In the rows, zero is written as 128.
Facts:
(100) δ griklur; (1007) δ viflem; (1036) δ figrus; (1068) δ figrus
(1078) δ figrus; (1089) δ figrus; (1096) δ flogrek; (1123) δ flogrek
(1139) δ flogrek; (1145) δ flogrek; (1152) δ griklur; (117) δ viflem
(1196) δ griklur; (121) δ flogrek; (1213) δ dofala; (1236) δ viflem
(1247) δ figrus; (125) δ dofala; (1250) δ flogrek; (1266) δ dofala
(1307) δ viflem; (1309) δ figrus; (1314) δ viflem; (1330) δ griklur
(1331) δ dofala; (145) δ griklur; (149) δ dofala; (155) δ flogrek
(160) δ flogrek; (161) δ griklur; (18) δ griklur; (21) δ flogrek
(210) δ flogrek; (219) δ flogrek; (222) δ dofala; (244) δ viflem
(266) δ griklur; (299) δ griklur; (341) δ viflem; (356) δ figrus
(36) δ figrus; (366) δ figrus; (368) δ figrus; (371) δ dofala
(394) δ figrus; (40) δ viflem; (412) δ griklur; (421) δ flogrek
(422) δ griklur; (434) δ viflem; (446) δ figrus; (448) δ flogrek
(450) δ griklur; (455) δ griklur; (460) δ figrus; (478) δ griklur
(479) δ viflem; (49) δ flogrek; (493) δ viflem; (514) δ dofala
(541) δ flogrek; (543) δ dofala; (57) δ flogrek; (591) δ viflem
(606) δ viflem; (619) δ flogrek; (655) δ viflem; (657) δ viflem
(665) δ flogrek; (667) δ flogrek; (70) δ dofala; (718) δ viflem
(743) δ griklur; (748) δ figrus; (784) δ flogrek; (79) δ flogrek
(807) δ griklur; (818) δ flogrek; (844) δ dofala; (849) δ griklur
(857) δ viflem; (865) δ figrus; (869) δ figrus; (888) δ viflem
(915) δ figrus; (921) δ viflem; (930) δ flogrek; (934) δ viflem
(954) δ griklur; (966) δ figrus; (967) δ viflem; (968) δ flogrek
(969) δ griklur; (974) δ flogrek; (976) δ dofala; (981) δ griklur
(985) δ griklur; (988) δ flogrek; (99) δ griklur; (997) δ figrus
(100) θ (1309); (1007) θ (784); (1029) θ (967); (1036) θ (1329)
(1068) θ (368); (1078) θ (725); (1096) θ (657); (1141) θ (99)
(1145) θ (976); (1152) θ (66); (117) θ (1213); (1178) θ (455)
(1196) θ (890); (121) θ (981); (1213) θ (161); (1236) θ (1239)
(1239) θ (930); (1250) θ (100); (1308) θ (1089); (1314) θ (684)
(1329) θ (1247); (1330) θ (244); (1339) θ (969); (145) θ (40)
(149) θ (266); (155) θ (341); (160) θ (299); (161) θ (508)
(18) θ (210); (21) θ (421); (219) θ (606); (222) θ (49)
(295) θ (888); (299) θ (1068); (322) θ (849); (347) θ (295)
(356) θ (347); (36) θ (1236); (366) θ (665); (40) θ (915)
(412) θ (921); (421) θ (718); (434) θ (934); (446) θ (1314)
(448) θ (434); (450) θ (1139); (455) θ (366); (460) θ (1036)
(472) θ (1123); (49) θ (974); (490) θ (985); (493) θ (869)
(508) θ (748); (514) θ (412); (541) θ (460); (543) θ (988)
(57) θ (968); (591) θ (778); (606) θ (1339); (610) θ (79)
(655) θ (1250); (657) θ (125); (66) θ (472); (665) θ (156)
(667) θ (322); (70) θ (1308); (718) θ (446); (748) θ (478)
(776) θ (18); (778) θ (1331); (784) θ (857); (79) θ (1152)
(807) θ (121); (840) θ (1266); (844) θ (1307); (849) θ (394)
(865) θ (743); (869) θ (1196); (888) θ (490); (890) θ (776)
(915) θ (155); (921) θ (1007); (954) θ (619); (967) θ (844)
(968) θ (655); (969) θ (963); (974) θ (667); (976) θ (591)
(981) θ (514); (985) θ (840); (988) θ (1078); (99) θ (1145)
(997) θ (807)

Known rows:
(1029): [135 119 153  86 117 114 175 133 123 136 156 129 127 124 141 152 118  94
 136 140 133 110 124 112 116 131  85 123 122 131 148  96  94  98 102 137
 135 133 147 133 120 168 135]
(967): [111 106 137 103 127 113 117 106 145 115 130 146 139 137 135 101 118 132
 146 145 126 124 150 132  91 133  93 134 133 103 137 100 109  80 110 109
 149 147 139 112  96 163 133]
(844): [ 96 140 117 134 125 120 110 142 133 166 145 107 116 170 138 146 118 113
 126 154 132 106 126 124 138 125  82 112 135 117 167 114 149  78 113 118
 151 126 136 163 116 158 122]
(1307): [116 106 133 138 145 120  74 103 149 116 138 152 148 146 132 100 113 144
 145 141 125 115 151 141  95 146  98 125 127  85 113 108 147  81 118  85
 152 139 128  93 100 161 119]
(974): [154 131 125 129 135 120 145 109 140 100 128 105 105 172 126 145 147 166
 114 122  98 137 109 129 146 118 125 125 112 150 132 127 124 172 162 118
  99 108 127 110 126 134 138]
(748): [130 161 143 125 110 136 135 124 122 127 116 163 138 138 144 133 115 127
 133 131 141 134 112 102 130 141 172  96 134 141 113 109 158 116 111 106
 109 155 150 117 170 121 119]
(149): [133 156 124  43 146  89 147 161 109 180 141  76 111 115 137 197 105  78
 114 156 111 125 178 147 102 122  82 135 118 142 198 134 123 134 118 122
 210 140 151 238  88 156 170]
(921): [103 121 150  96 128 132 119 131 136  94 105 122 136 103 103 119 142 130
 136 132 130 160 136 131  91 120 116 164 151 119 110 133 134 103 130 109
 154 106 106 103 100 110 133]
(1308): [116 144 105  98 144 166 157 160  97 143 117 154 132 135 130 144 149  90
 118 131 131 178 114 155 100 114  92 156 148 118  95 141 137 135 123 173
 135 111  85 122 143 120  81]
(981): [137 102 142 122  96 138 121 163 136 123 117 113 113  81 104 158 147 106
 128 148 142 138 120 140 110 111 121 138 148 108 116 164 118 142 112 156
 131 127 120 131 129  98 117]
(1139): [144 139  77 127 171 122 106  81 118 144 183 142 163 137 138 123 152 134
  62 119 189 122 182 179 134 104 141 146 127 109  90 165 142 149 135 138
 145 114 120 175  58 205 161]
(541): [135 137 110 120 128 109 194 119 129 127 123 136 114 151 143 121 123 114
 137 129  93 118 135 127 168 128 136 137 118 141 163  93  75 161 143 157
 112 130 147 137 120 170 141]
(915): [140 162 154 102  87 138 127 110 140 127 142 152 156 115 142 163 120 118
 138 163 181 106 133 113 124 143 168  89 142 133 107 115 170 102 103  90
 108 165 168 136 125 134 145]
(657): [ 93 145 108 156 141 102 136 132 136 153  98 193 153  78 150  72  99  95
 184 112  83  96 187 152 139 161 165 130 128 105 130  91  91 112 145 104
 167 133 139 133  90 149 124]
(448): [145 138 110  76 136 129 194  99 105 119 135 133 107 181 149 144 148 140
 101 139 112 144 109 133 130 117 123 146 136 158 138 112 108 148 156 175
  91 136 151 103 124 141 149]
(210): [134 126  92 198 152 125  98 107 167 114 156 126 132 199 129  73 144 159
 101 102 148 132 122 139 171 115 126 132 111  96 117 125 125 133 141 146
 108 103  88  93 120 194 116]
(795): [122 127 127 134 132 130 135 131 123 132 131 125 122 116 120 139 128 126
 132 132 121 128 119 116 122 132 118 131 116 134 113 128 129 131 127 121
 130 120 114 135 129 129 119]
(619): [180 115 124 144 166 115  94 106 165 117 164 102 139 164 124 160 133 157
 107 150 123 102 174 161 128 127 117 107  83 125 137 152 150 162 132  65
 153 148 150 156  72 198 159]
(479): [107 114 133 106 141 117 113 118 130 111 111 143 134 109 128 107 129 138
 147 125 110 131 143 131 105 125 125 151 133 121 118 117 113 102 133 111
 138 126 129  99 115 110 137]
(1236): [110 119 147  82 119 146 132 136 142 108 104 140 130 124 124 132 131 136
 161 155 109 148 142 144  87 131  96 144 148 110 123 111 132  94 127 104
 152 136 124  92 108 125 123]
(66): [121 113 154 144 116 133 144 140 152 119 132 112 117 148 113 139 114 120
 155 135 111 119 113 114 133 142  92 100 115 115 135 111 120 103 117 107
 132 128 124  99 124 147 109]

Rows:
No name comes twice in this set of rows, the named rows included.
[106 113 139 116 133  76 152 121 118 125 128 139 134 133 124  40 116 133
 135  89 127 135 129  93 119 126 102 162 145 116 169  83  57  81 116 173
 127 116 106  77 136 145 131]  (493)
[103 115 133 117 145 140  81 141 150 101 109 134 137 122 111 119 140 150
 126 131 128 150 154 150  93 123 121 152 136 102  89 147 170 109 129  79
 159 121  93 112 100 101 113]  (857)
[160 168 126 121 161 110 124 144  96 149 152 152 153 164 154 112  95 125
 102 118 148 151 142 124 100 143 126 113 112 129 155 121 134 142  95 135
 135 172 149 149 175 160 133]  (366)
[143 153  82 119 170 143 158  99  97 127 111 140 131 129 147 125 150 155
 103 100  95 158 134 162 138 117 175 162 116 179 101 159 139 209 181 138
 110 116 133 127 130  98 149]  (988)
[140 168 144 125 117 123 136 141 127 119 123 140 154 125 132 133 121 133
 126 112 156 136 132 109 132 141 153 112 125 132 129 117 141 131 102 114
 129 140 136 147 166 128 126]  (966)
[148 148 137 159 134 133  88 135 133 102 128 132 145 163 128 122 117 167
 121 116 131 157 109 112 118 143 149 102 102 133 104 146 185 150 112  88
 116 146 120 114 181 104 118]  (394)
[126 153 135 161 135  99 128 136 119 127 157 135 155 162 127  71 114 128
 105  85 172 141 123  91 145 133 124 112 120 108 147 100 117 121  94 161
 127 128 102 123 191 161 107]  (869)
[150 175 113 120 152 139 141 134  74 138 105 160 167 108 144 120 123 144
 103  83 120 165 129 126 123 129 203 135 117 173 112 153 157 183 138 128
 114 138 131 138 181  60 138]  (1078)
[174  86 144 100 119  81 143 145 107 148 157  92 102  78 123 164  98 105
 127 165 134  84 152 129 101 137 101 112 107 135 189 150  71 158 105 128
 147 175 183 171 110 146 162]  (954)
[122  91 143 143 139  74  99  94 131 122 117 122 144 104 114  81 117 175
 134  91 111 113 140  93 130 135 147 149 117 140 149 131 107 116 137  94
 139 107 111 112 116 102 159]  (591)
[133 161 115 181 146 138 101 141 133 132 129 166 167 146 150 103  97 134
 132 107 131 132 134 133 144 148 156  92 108 119 125 122 167 145 109  95
 128 154 135 141 174 138  94]  (1247)
[ 90 146  87 232  80 179 109 153 149 157  78 204 125  38 147 101 131  85
 178 137 117  82 135 184 185 145 218 106 155  88  60 145 144 129 171 123
 115 108 125 148 118  90  88]  (743)
[138 121 140 139 109 131 150 120 175  84 131 106 102 167 129 140 137 144
 137 146 115 116 120 132 168 125 116 120 112 119 140  99 108 129 131 126
 120 127 137 114 112 182 128]  (79)
[140 121 127  81 150 109 183 126  87 161 153 138 135 142 141 127 102  98
 130 119 114 124 131 128 111 131  96 135 112 160 162 116  83 143 109 137
 138 144 147 136 133 155 140]  (1178)

The same nodes again, as new rows of numbers:
Known rows:
(1123): [128 123 119 150 122 115 149 135 153 129 137 152 131 135 125 133 160 124
  93 125 135  97 115 106 121 127 115 146 128 146  92 128 126 111 119 128
 135 134 130 115 107 121]
(1236): [118 126 126 131 143 128 121 124 110 136 122 119 121 122 142 132 117 117
 154 129 127 131 127 127 106 137 130 122 142 112 155 135 126 145 128 128
 131 136 127 144 125 134]
(1139): [132 125 121 152 123 115 148 139 153 126 137 151 132 136 130 128 154 125
  86 126 136  94 117 107 121 128 115 146 121 147  96 130 128 113 127 132
 135 129 129 118 111 119]
(422): [132 116 131 140 128 117 156 148 158 120 126 130 133 129 116 136 134 133
  93 134 139 130 108 130 116 134 132 115 110 150  91 110 127 110 134 119
 135 124 122 122  99 113]
(930): [132 124 121 152 123 116 149 138 152 126 136 151 133 136 129 129 154 125
  88 126 135  95 116 106 121 128 115 147 121 147  96 129 127 114 125 132
 135 129 128 117 111 120]
(448): [130 146 121 136 122 139 127 121 125 134 118 142 118 129 124 125 127 128
 129 127 121 119 139 117 135 124 122 145 137 126 129 147 130 132 122 131
 129 125 137 124 141 135]
(684): [130 108 129 137 125 108 144 140 151 130 148 138 139 133 124 137 156 128
 103 123 139 113 108 124 118 127 117 129 117 141  98 107 127 120 118 127
 132 140 120 120 101 122]
(219): [128 146 121 135 121 140 128 119 124 134 117 143 118 128 121 126 128 127
 131 126 121 120 139 117 135 123 122 145 139 126 130 147 130 132 121 130
 129 125 137 124 141 136]
(478): [128 114 130 140 127 115 159 147 160 121 126 131 131 128 112 140 142 132
  95 133 140 132 106 127 115 134 131 114 115 151  83 108 123 107 128 116
 135 130 123 119  94 114]
(341): [121 102 125 148 144 102 143 143 140 127 143 128 138 130 149 137 146 114
 110 128 143 103 103 116  92 141 123 125 125 135 118 116 124 125 132 129
 137 141 118 137  92 118]
(725): [134 109 130 137 127 108 142 144 150 128 148 137 141 133 128 134 150 129
  98 124 139 109 108 126 117 128 118 130 111 141 102 108 130 122 124 130
 133 136 119 122 104 119]
(514): [159  88 143 119 151 122 129 126 138 144 125 129 146 136 162  90 150 136
 104 118  84 149 160 139 128 134 149  96 119 102 146 168 113 116  99 128
 133 116 123 157 202 117]
(366): [120 130 129 104 120 135 104 110 112 121 139 116 132 127 140 130 125 126
 152 128 122 138 137 126 156 122 132 130 138 131 129 118 137 118 131 121
 115 129 133 119 131 132]
(968): [119 146 117 131 117 143 129 109 122 139 113 143 109 125 109 135 141 127
 149 122 119 131 139 112 136 121 122 143 157 123 120 143 123 128 105 121
 127 138 141 115 135 141]
(976): [143 179 136 128 165 112 172 119 104  94 166 103 175 118 113 121 137 121
 177 106 159 175 156 121 115 132 113 122  62 142 183 168 141 168 179 158
 119  93 136  86 179 124]
(455): [126 139 130 122 125 143 135 128 130 127 106 121 115 120 105 134 110 136
 139 134 125 158 131 140 130 130 139 114 130 129 123 126 127 128 127 115
 129 123 132 125 128 132]
(450): [130 134 131 127 127 137 139 134 137 125 111 124 122 124 112 132 112 135
 125 135 127 150 126 138 127 132 138 113 122 134 118 125 128 124 131 117
 130 121 129 128 124 126]
(161): [114 135 127 119 121 144 138 117 131 132 102 123 106 117  92 145 127 135
 158 128 124 170 129 133 129 126 137 111 152 127 107 121 118 120 105 104
 126 138 136 117 121 137]
(807): [142 120 136 123 137 140 135 131 141 136 106 125 127 125 133 120 113 136
 118 133 101 161 142 140 126 138 147 103 117 126 125 144 133 121 117 112
 133 117 131 142 151 123]
(541): [129 147 121 136 122 141 128 119 124 133 117 142 117 128 122 126 128 128
 131 126 120 121 138 117 135 124 122 145 139 126 130 147 130 131 121 131
 128 126 138 124 141 135]
(446): [108 126 125  99 117 137 108 101 114 127 135 119 125 124 127 139 142 125
 169 123 121 149 136 119 155 118 131 127 157 129 114 113 129 112 111 109
 113 144 137 111 123 137]

Rows:
No name comes twice in this set of rows, the named rows included.
[156 102 141 122 147 138 137 133 151 146 106 131 137 128 157 109 119 136
  99 131  79 165 153 139 123 144 155  91 108 122 124 160 137 116 103 106
 138 113 130 155 172 118]  (981)
[144 126 127 137 132 135 130 124 138 143 119 147 130 133 150 112 135 128
 106 125  98 122 149 116 131 132 130 134 126 124 129 163 135 124 110 126
 134 120 135 139 160 126]  (784)
[139 169 134 128 149 132 162 128 124 107 131 111 148 115 112 136 107 126
 155 125 140 179 143 129 118 139 128 115  79 150 148 149 153 152 162 129
 126 101 139 103 145 125]  (99)
[142 160 133 129 148 121 151 125 119 116 155 119 160 121 127 134 125 122
 155 116 141 155 142 124 116 134 114 129  77 143 157 147 156 163 154 141
 124 111 134 104 148 130]  (778)
[115 124 125 130 143 127 122 121 111 137 122 120 120 122 138 135 123 117
 156 128 127 131 126 124 106 136 129 122 147 114 149 132 124 142 123 125
 131 140 128 142 121 135]  (117)
[161  98 142 122 150 137 137 134 154 148 104 131 139 130 163 105 119 135
  94 131  74 165 155 140 122 146 157  89 106 121 125 164 139 114 101 105
 139 111 129 160 177 116]  (412)
[117 127 128 116 124 129 129 114 115 127 123 122 116 125  95 125 153 135
 161 116 133 148 133 135 135 115 129 118 157 108 134 127  95 125 111 129
 122 137 128 117 148 136]  (1213)
[123 125 130 108 123 129 107 118 120 119 144 118 139 130 147 126 126 126
 137 130 124 131 135 126 153 124 132 131 127 136 126 118 138 115 135 123
 118 126 130 121 128 127]  (865)
[142  97 134 130 160 124 121 127 127 151 121 127 139 129 182 113 124 118
 123 128  90 136 145 126  99 148 144 105 126 107 156 161 134 135 108 120
 138 127 126 168 160 123]  (1007)
[136 127 120 150 130 121 149 135 142 118 145 148 126 135 134 128 143 131
  74 122 135  88 102 114 115 128 115 155 123 137  75 128 129 112 142 137
 134 129 124 123 111 117]  (210)
[150 143 126 110 152 160 122 109  74  95 159 117  88 124 141 124  71 160
  87 108 119 112  68 171 101 122 125 166 129  76  47 115 132 138 192 153
 122 129 110 151 142 126]  (890)
[127 135 130 125 125 138 139 131 135 125 109 123 118 122 107 135 115 135
 131 133 127 154 127 137 128 131 137 113 127 131 116 124 126 125 129 116
 129 124 130 125 123 128]  (969)

